Below is a small trained network, with its code and all its weights. Each question gives an input and a class and asks what happens when units are switched off, that is, made to give their printed mean instead of their output.

import numpy as np


def w(rows, s, z=0):
    codes = np.array(rows[::2]) - 128.0
    scale = np.full(codes.shape[1], s)
    scale[-1] = z or s
    return codes * scale


def f(y):
    return y / 2 * (1 + np.tanh(0.7978845608 * (y + 0.044715 * y**3)))


def log_softmax(a):
    a = a - a.max(-1, keepdims=True)
    return a - np.log(np.exp(a).sum(-1, keepdims=True))


def net(x, mask):
    res = np.array(x, float).reshape(1, 4) / 4 @ E
    y = f(res @ A[0][:, :-1].T + A[0][:, -1])
    res = res + np.where(mask, y, B[0][:, -1]) @ B[0][:, :-1]
    return log_softmax(res[-1] @ U[:, :-1].T + U[:, -1])


A, B = {}, {}
E = w([
[54,73,229,79,99],'x0',
[51,177,95,139,10],'x1',
[151,135,135,107,107],'x2',
[173,161,207,238,87],'x3',
],0.011)
A[0] = w([
[77,157,85,137,66,83],'N1',
[93,137,99,152,69,82],'N2',
[94,150,190,107,120,115],'N3',
[142,152,178,248,93,147],'N4',
[204,92,182,172,123,89],'N5',
[194,183,72,134,104,95],'N6',
[151,170,162,159,115,134],'N7',
[60,144,36,59,172,155],'N8',
[92,80,18,33,115,128],'N9',
[69,176,90,159,53,84],'N10',
[96,168,125,160,70,118],'N11',
[205,169,11,184,128,136],'N12',
[82,106,57,50,128,133],'N13',
[65,60,161,79,105,166],'N14',
[133,210,96,152,145,111],'N15',
[67,118,202,112,110,115],'N16',
[91,171,119,159,64,112],'N17',
[134,113,127,173,208,3],'N18',
[194,39,147,114,175,91],'N19',
[123,179,182,206,116,123],'N20',
[197,83,93,147,166,83],'N21',
[193,194,49,143,138,107],'N22',
[52,179,79,93,72,108],'N23',
[122,63,165,102,80,83],'N24',
[142,157,182,227,64,152],'N25',
[75,58,205,97,112,106],'N26',
[138,226,65,132,152,132],'N27',
[127,60,92,43,172,106],'N28',
[186,156,185,171,103,153],'N29',
[101,135,81,55,132,137],'N30',
[160,82,89,77,88,162],'N31',
[199,94,167,102,216,70],'N32',
[69,115,232,79,115,120],'N33',
[156,50,196,103,162,61],'N34',
[42,178,72,86,74,107],'N35',
[116,172,44,79,147,181],'N36',
],0.013,0.0047)
B[0] = w([
[179,236,96,40,158,198],'N1',
[142,237,89,40,167,178],'N2',
[95,96,94,148,64,165],'N3',
[217,2,179,197,119,226],'N4',
[196,160,203,144,183,180],'N5',
[69,130,91,135,58,191],'N6',
[156,72,151,188,142,169],'N7',
[154,81,215,225,103,241],'N8',
[229,74,225,247,151,251],'N9',
[118,241,87,5,227,213],'N10',
[175,183,127,88,192,188],'N11',
[13,95,58,139,26,248],'N12',
[214,31,191,227,154,223],'N13',
[69,56,85,184,60,209],'N14',
[58,107,93,152,63,174],'N15',
[51,89,52,144,41,191],'N16',
[172,161,105,58,177,195],'N17',
[150,189,110,90,145,155],'N18',
[165,230,109,46,215,180],'N19',
[197,59,199,210,127,195],'N20',
[46,204,62,54,133,178],'N21',
[41,127,38,106,54,216],'N22',
[165,195,97,31,198,226],'N23',
[68,128,80,133,101,167],'N24',
[197,41,219,210,200,228],'N25',
[24,109,19,128,63,200],'N26',
[30,104,74,157,33,201],'N27',
[188,116,187,176,208,203],'N28',
[174,92,183,198,157,196],'N29',
[174,57,180,199,154,199],'N30',
[185,82,145,172,143,167],'N31',
[159,226,67,4,212,194],'N32',
[54,120,38,139,32,209],'N33',
[75,187,59,65,144,165],'N34',
[155,224,127,36,221,234],'N35',
[129,69,134,240,101,215],'N36',
],0.0079,0.015)
U = w([
[162,103,196,183,115,254],'0',
[13,134,64,130,5,108],'1',
[134,220,105,48,190,33],'2',
],0.014,0.0031)

Each question gives the input, the list of numbers given to net, and the class t.
The units are the neurons (one row each of A and B). Each row of codes is followed by its name. A weight is (code - 128) times the scale printed after its matrix; where a second scale follows, it is the last column's (A, B and U).
mask holds one flag per neuron, in row order. A switched-off neuron (its flag False) gives its mean, the last column of its row in B, instead of its output. The means were averaged over made-up inputs and are rounded, as every weight is.
A unit's drop is (log p(t) with every unit on - log p(t) with that unit switched off) / (log p(t) with every unit on - log p(t) with every unit switched off).
The circuit of an input: a set's keep is (log p(t) with only the set's units on - log p(t) with every unit switched off) / (log p(t) with every unit on - log p(t) with every unit switched off). Starting from the 12 units with the biggest drops (on a tie, the unit counted first), units are removed one at a time, each time the one whose removal leaves the highest keep (on an exact tie, the one counted first), for as long as the keep stays at least 0.8.
units of the circuit, in order: the units of the circuit, biggest drop first
k most important neurons: the k neurons with the biggest drops, biggest first
drop of u: that unit's drop, to one decimal
input [6,-6,6,-3], class 1: units of the circuit, in order => (N26)
input [8,-7,3,-7], class 1: 3 most important neurons => (N26 N33 N34)
input [-6,0,-8,-5], class 1: 2 most important neurons => (N12 N22)
input [5,6,-5,-6], class 0: 3 most important neurons => (N9 N13 N8)
input [5,8,-3,-8], class 0: 2 most important neurons => (N9 N13)
input [5,6,4,4], class 2: 2 most important neurons => (N10 N12)
input [-5,3,5,4], class 1: 3 most important neurons => (N12 N9 N22)
input [-4,5,-5,-5], class 0: 4 most important neurons => (N9 N8 N36 N13)
input [7,8,-6,6], class 2: 2 most important neurons => (N10 N11)
input [-6,-8,-2,-1], class 2: 2 most important neurons => (N32 N19)
input [-6,7,-6,-7], class 0: 2 most important neurons => (N9 N8)
input [-5,4,-8,-5], class 0: 3 most important neurons => (N9 N13 N8)
input [-6,6,-2,-7], class 0: drop of N9 => 0.7
input [7,8,-1,7], class 2: drop of N9 => 0.2
input [-7,-1,-4,-5], class 1: most important neuron => (N12)
